Below is a small trained network, with its code and all its weights. Each question gives an input and a class and asks what happens when units are switched off, that is, made to give their printed mean instead of their output.

import numpy as np


def w(rows, s, z=0):
    codes = np.array(rows[::2]) - 128.0
    scale = np.full(codes.shape[1], s)
    scale[-1] = z or s
    return codes * scale


def norm(h):
    return h / np.sqrt((h * h).mean(-1, keepdims=True) + 1e-5)


def f(y):
    return y / 2 * (1 + np.tanh(0.7978845608 * (y + 0.044715 * y**3)))


def log_softmax(a):
    a = a - a.max(-1, keepdims=True)
    return a - np.log(np.exp(a).sum(-1, keepdims=True))


def net(x, mask):
    res = np.array(x, float).reshape(1, 3) / 4 @ E
    u = 0
    for l in range(4):
        y = f(norm(res) @ A[l][:, :-1].T + A[l][:, -1])
        res = res + np.where(mask[u : u + 5], y, B[l][:, -1]) @ B[l][:, :-1]
        u += 5
    return log_softmax(norm(res)[-1] @ U[:, :-1].T + U[:, -1])


A, B = {}, {}
E = w([
[69,179,240,180,238,222,89,137],'x0',
[141,107,64,192,169,237,147,12],'x1',
[99,253,123,212,133,29,26,108],'x2',
],0.0063)
A[0] = w([
[199,254,85,207,61,156,78,65,4],'0.n0',
[104,111,90,218,220,153,205,141,53],'0.n1',
[176,112,47,205,113,160,156,110,22],'0.n2',
[80,124,119,131,38,151,198,195,92],'0.n3',
[165,197,115,120,75,132,51,111,11],'0.n4',
],0.0067,0.0034)
B[0] = w([
[2,191,140,127,94,133,162,139,255],'0.n0',
[133,139,72,118,139,205,189,153,201],'0.n1',
[189,121,170,131,110,84,147,28,190],'0.n2',
[85,68,91,69,137,105,87,101,178],'0.n3',
[175,202,123,140,112,88,127,87,146],'0.n4',
],0.0098,0.0029)
A[1] = w([
[86,176,99,56,125,79,125,2,76],'1.n0',
[107,184,103,160,145,112,62,166,116],'1.n1',
[114,108,195,72,162,136,186,198,94],'1.n2',
[187,127,136,73,143,148,192,188,2],'1.n3',
[240,38,143,209,146,168,229,40,102],'1.n4',
],0.0073,0.0057)
B[1] = w([
[117,73,140,123,54,57,143,131,180],'1.n0',
[178,90,147,125,104,69,125,92,181],'1.n1',
[74,145,179,101,65,195,106,157,178],'1.n2',
[144,225,190,110,112,99,179,2,125],'1.n3',
[130,5,109,126,167,98,132,88,255],'1.n4',
],0.0095,0.0052)
A[2] = w([
[176,103,132,38,147,144,138,229,141],'2.n0',
[145,170,20,206,198,141,102,75,24],'2.n1',
[115,179,223,120,149,132,57,111,107],'2.n2',
[165,67,174,156,254,175,137,142,5],'2.n3',
[152,177,144,182,134,37,101,187,160],'2.n4',
],0.0085,0.0021)
B[2] = w([
[103,201,112,254,59,73,164,29,224],'2.n0',
[64,177,189,112,36,148,125,127,170],'2.n1',
[151,106,141,32,202,185,58,52,214],'2.n2',
[130,204,66,181,175,108,161,188,225],'2.n3',
[169,70,118,122,159,184,106,210,253],'2.n4',
],0.0098,0.0046)
A[3] = w([
[176,145,112,88,136,46,115,186,85],'3.n0',
[140,107,89,164,63,111,153,43,62],'3.n1',
[152,154,115,153,74,75,223,19,154],'3.n2',
[89,220,179,153,138,180,113,58,4],'3.n3',
[80,151,254,120,165,183,201,80,80],'3.n4',
],0.0081,0.0026)
B[3] = w([
[173,62,74,169,137,198,211,166,169],'3.n0',
[114,179,171,114,124,94,100,101,213],'3.n1',
[160,233,194,83,164,71,56,168,253],'3.n2',
[144,2,165,4,9,201,197,109,197],'3.n3',
[97,98,66,198,77,197,143,126,204],'3.n4',
],0.0096,0.0066)
U = w([
[87,246,153,107,62,17,115,99,201],'0',
[31,128,145,114,53,239,154,87,215],'1',
[182,69,45,190,84,96,139,231,95],'2',
[151,149,194,94,250,172,38,154,44],'3',
[171,67,106,89,199,63,167,27,110],'4',
[91,158,29,236,245,195,213,136,6],'5',
],0.017,0.0026)

Each question gives the input, the list of numbers given to net, and the class t.
The units are the neurons (one row each of A and B). Each row of codes is followed by its name. A weight is (code - 128) times the scale printed after its matrix; where a second scale follows, it is the last column's (A, B and U).
mask holds one flag per neuron, layer by layer. A switched-off neuron (its flag False) gives its mean, the last column of its row in B, instead of its output. The means were averaged over made-up inputs and are rounded, as every weight is.
A unit's drop is (log p(t) with every unit on - log p(t) with that unit switched off) / (log p(t) with every unit on - log p(t) with every unit switched off).
The circuit of an input: a set's keep is (log p(t) with only the set's units on - log p(t) with every unit switched off) / (log p(t) with every unit on - log p(t) with every unit switched off). Starting from the 12 units with the biggest drops (on a tie, the unit counted first), units are removed one at a time, each time the one whose removal leaves the highest keep (on an exact tie, the one counted first), for as long as the keep stays at least 0.8.
circuit, biggest first: the units of the circuit, biggest drop first
most important unit: the unit with the biggest drop
k most important neurons: the k neurons with the biggest drops, biggest first
k most important neurons of layer l: the k neurons of layer l with the biggest drops, biggest first
drop of u: that unit's drop, to one decimal
input [-1,-4,-3], class 0: 2 most important neurons	0.n3, 2.n0
input [2,7,-6], class 5: circuit, biggest first	2.n3
input [1,1,6], class 1: 2 most important neurons of layer 0	0.n0, 0.n3
input [-1,-6,1], class 2: 3 most important neurons	2.n4, 0.n1, 1.n4
input [3,-8,1], class 3: 3 most important neurons	0.n1, 2.n4, 2.n2
input [1,8,-6], class 5: 3 most important neurons	2.n3, 0.n1, 3.n3
input [3,0,1], class 3: 3 most important neurons of layer 2	2.n0, 2.n2, 2.n1
input [0,8,-6], class 4: 2 most important neurons of layer 0	0.n2, 0.n0
input [-8,0,-5], class 0: 3 most important neurons	2.n4, 3.n2, 2.n0
input [0,8,-1], class 4: 2 most important neurons	1.n4, 0.n2
input [-3,2,0], class 4: 3 most important neurons	1.n4, 0.n2, 2.n0
input [8,2,-3], class 5: 2 most important neurons	2.n3, 0.n0
input [-6,-3,1], class 2: 2 most important neurons	3.n0, 0.n1
input [7,-5,0], class 1: circuit, biggest first	3.n4
input [1,7,-5], class 5: 2 most important neurons	2.n3, 0.n1
input [-2,1,-8], class 4: 2 most important neurons	1.n4, 0.n0
input [8,2,8], class 1: drop of 2.n1	0.1
input [-3,-7,-8], class 0: drop of 2.n0	0.9
input [-1,7,-5], class 4: drop of 0.n2	0.4
input [5,1,3], class 1: most important unit	2.n1
